Here is a tiny trained network, its code and every weight. The questions are about switching its units off for an input and a class, where a switched-off unit gives its printed mean instead of its output.

import numpy as np


def w(rows, s, z=0):
    codes = np.array(rows[::2]) - 128.0
    scale = np.full(codes.shape[1], s)
    scale[-1] = z or s
    return codes * scale


def f(y):
    return y / 2 * (1 + np.tanh(0.7978845608 * (y + 0.044715 * y**3)))


def log_softmax(a):
    a = a - a.max(-1, keepdims=True)
    return a - np.log(np.exp(a).sum(-1, keepdims=True))


def net(x, mask):
    res = np.array(x, float).reshape(1, 8) / 4 @ E
    y = f(res @ A[0][:, :-1].T + A[0][:, -1])
    res = res + np.where(mask, y, B[0][:, -1]) @ B[0][:, :-1]
    return log_softmax(res[-1] @ U[:, :-1].T + U[:, -1])


A, B = {}, {}
E = w([
[131,130,118,160,127,137,119,131,134,123,132],'x0',
[129,128,131,120,130,117,131,127,130,122,129],'x1',
[160,78,255,180,155,97,139,196,52,84,104],'x2',
[69,51,148,125,150,150,79,102,187,72,22],'x3',
[101,81,160,131,185,128,178,218,241,172,188],'x4',
[69,239,176,107,50,139,148,207,168,106,81],'x5',
[200,172,136,68,204,166,80,180,121,111,111],'x6',
[119,131,162,74,143,145,168,100,120,142,123],'x7',
],0.0053)
A[0] = w([
[172,78,139,171,163,122,46,66,130,171,174,29],'n1',
[77,106,148,129,169,144,127,84,165,108,58,61],'n2',
[100,81,127,127,138,126,56,127,178,91,48,36],'n3',
[100,88,133,89,160,114,147,179,179,170,153,104],'n4',
[117,160,147,124,69,127,150,180,142,124,86,40],'n5',
[164,156,115,114,85,114,87,72,53,111,64,1],'n6',
[151,202,108,154,131,85,144,146,80,142,223,13],'n7',
[89,216,165,141,84,137,105,168,151,133,89,38],'n8',
[118,103,136,133,171,118,170,165,168,130,143,46],'n9',
[209,173,97,91,208,169,18,211,142,113,117,97],'n10',
[61,89,87,223,68,46,94,132,153,126,181,192],'n11',
[84,171,2,70,124,150,85,82,208,199,147,18],'n12',
[115,101,133,130,155,132,108,185,191,136,184,77],'n13',
[162,44,99,122,165,132,121,102,96,142,154,44],'n14',
[131,105,146,131,141,135,138,149,191,173,155,35],'n15',
],0.0074,0.006)
B[0] = w([
[81,154,33,80,139,49,206,177,178,84,183,149],'n1',
[219,53,123,119,43,199,182,160,127,167,209,147],'n2',
[248,110,75,116,46,216,254,204,101,222,220,157],'n3',
[83,211,81,186,101,184,98,61,69,70,120,166],'n4',
[100,90,68,140,181,36,210,147,148,64,157,132],'n5',
[36,187,14,251,62,180,83,106,47,46,147,149],'n6',
[203,32,64,100,13,235,231,199,116,207,148,145],'n7',
[63,74,41,75,211,57,186,157,217,45,199,151],'n8',
[97,130,82,247,43,137,83,87,32,52,101,127],'n9',
[138,145,225,109,55,80,167,13,164,108,129,191],'n10',
[151,189,202,65,122,121,114,72,159,140,111,255],'n11',
[114,56,225,199,121,46,79,226,66,121,112,212],'n12',
[128,185,59,183,93,186,88,78,50,109,119,150],'n13',
[79,151,82,83,185,32,216,182,191,57,184,151],'n14',
[97,148,40,178,20,112,112,115,57,53,152,124],'n15',
],0.0092,0.0049)
U = w([
[82,190,24,197,82,188,97,73,62,61,122,52],'0',
[197,93,78,111,54,215,206,188,140,209,169,38],'1',
[79,131,46,84,188,52,185,150,195,54,166,40],'2',
[125,143,141,107,140,139,113,107,132,138,101,246],'3',
[125,50,218,202,132,60,90,211,55,111,94,88],'4',
[122,153,130,104,149,144,114,95,143,157,92,227],'5',
[125,165,202,90,82,105,159,3,155,124,124,24],'6',
[118,143,122,127,164,162,104,105,138,143,97,228],'7',
],0.012)

Each question gives the input, the list of numbers given to net, and the class t.
The units are the neurons (one row each of A and B). Each row of codes is followed by its name. A weight is (code - 128) times the scale printed after its matrix; where a second scale follows, it is the last column's (A, B and U).
mask holds one flag per neuron, in row order. A switched-off neuron (its flag False) gives its mean, the last column of its row in B, instead of its output. The means were averaged over made-up inputs and are rounded, as every weight is.
A unit's drop is (log p(t) with every unit on - log p(t) with that unit switched off) / (log p(t) with every unit on - log p(t) with every unit switched off).
The circuit of an input: a set's keep is (log p(t) with only the set's units on - log p(t) with every unit switched off) / (log p(t) with every unit on - log p(t) with every unit switched off). Starting from the 12 units with the biggest drops (on a tie, the unit counted first), units are removed one at a time, each time the one whose removal leaves the highest keep (on an exact tie, the one counted first), for as long as the keep stays at least 0.8.
circuit, biggest first: the units of the circuit, biggest drop first
most important unit: the unit with the biggest drop
top k neurons: the k neurons with the biggest drops, biggest first
drop of u: that unit's drop, to one decimal
input [-6,-8,6,-1,0,8,2,-5], class 2: most important unit => n8
input [-5,-2,-3,-3,-4,7,-2,1], class 2: top 2 neurons => (n8; n5)
input [5,-5,7,-8,-6,1,-1,-3], class 1: top 2 neurons => (n7; n12)
input [1,-6,7,-3,-6,-8,7,4], class 2: circuit, biggest first => (n14; n1)
input [5,7,1,8,4,1,-8,-6], class 1: top 2 neurons => (n3; n2)
input [-7,8,6,4,-4,-8,-8,4], class 2: circuit, biggest first => (n14; n1)
input [0,-7,2,-3,0,-7,-5,-7], class 2: top 2 neurons => (n1; n14)
input [-8,4,8,-2,8,7,-7,5], class 0: circuit, biggest first => (n4; n9; n13)
input [6,4,3,3,-2,1,7,-4], class 6: top 2 neurons => (n10; n12)
input [-2,-7,-7,4,-8,-1,7,7], class 0: top 2 neurons => (n6; n11)
input [-1,-8,2,-8,-8,3,-5,6], class 0: top 3 neurons => (n6; n3; n2)
input [-8,3,6,8,3,-5,-6,-1], class 1: top 2 neurons => (n3; n2)
input [1,0,5,2,-7,2,-2,-4], class 0: top 2 neurons => (n6; n12)
input [1,8,-8,3,-7,8,0,7], class 2: circuit, biggest first => (n8)
input [-2,1,5,-3,7,8,2,0], class 2: top 2 neurons => (n8; n5)
input [-1,2,3,7,4,1,-1,6], class 1: circuit, biggest first => (n2; n3)
input [7,-8,-1,4,-6,-8,-1,-3], class 2: drop of n14 => 0.3
input [-8,7,5,5,2,-5,-5,1], class 5: drop of n12 => 0.9
input [2,-4,-7,-6,3,5,-3,-1], class 4: drop of n12 => 1.1
input [7,-7,6,-8,-1,5,5,-2], class 1: most important unit => n7
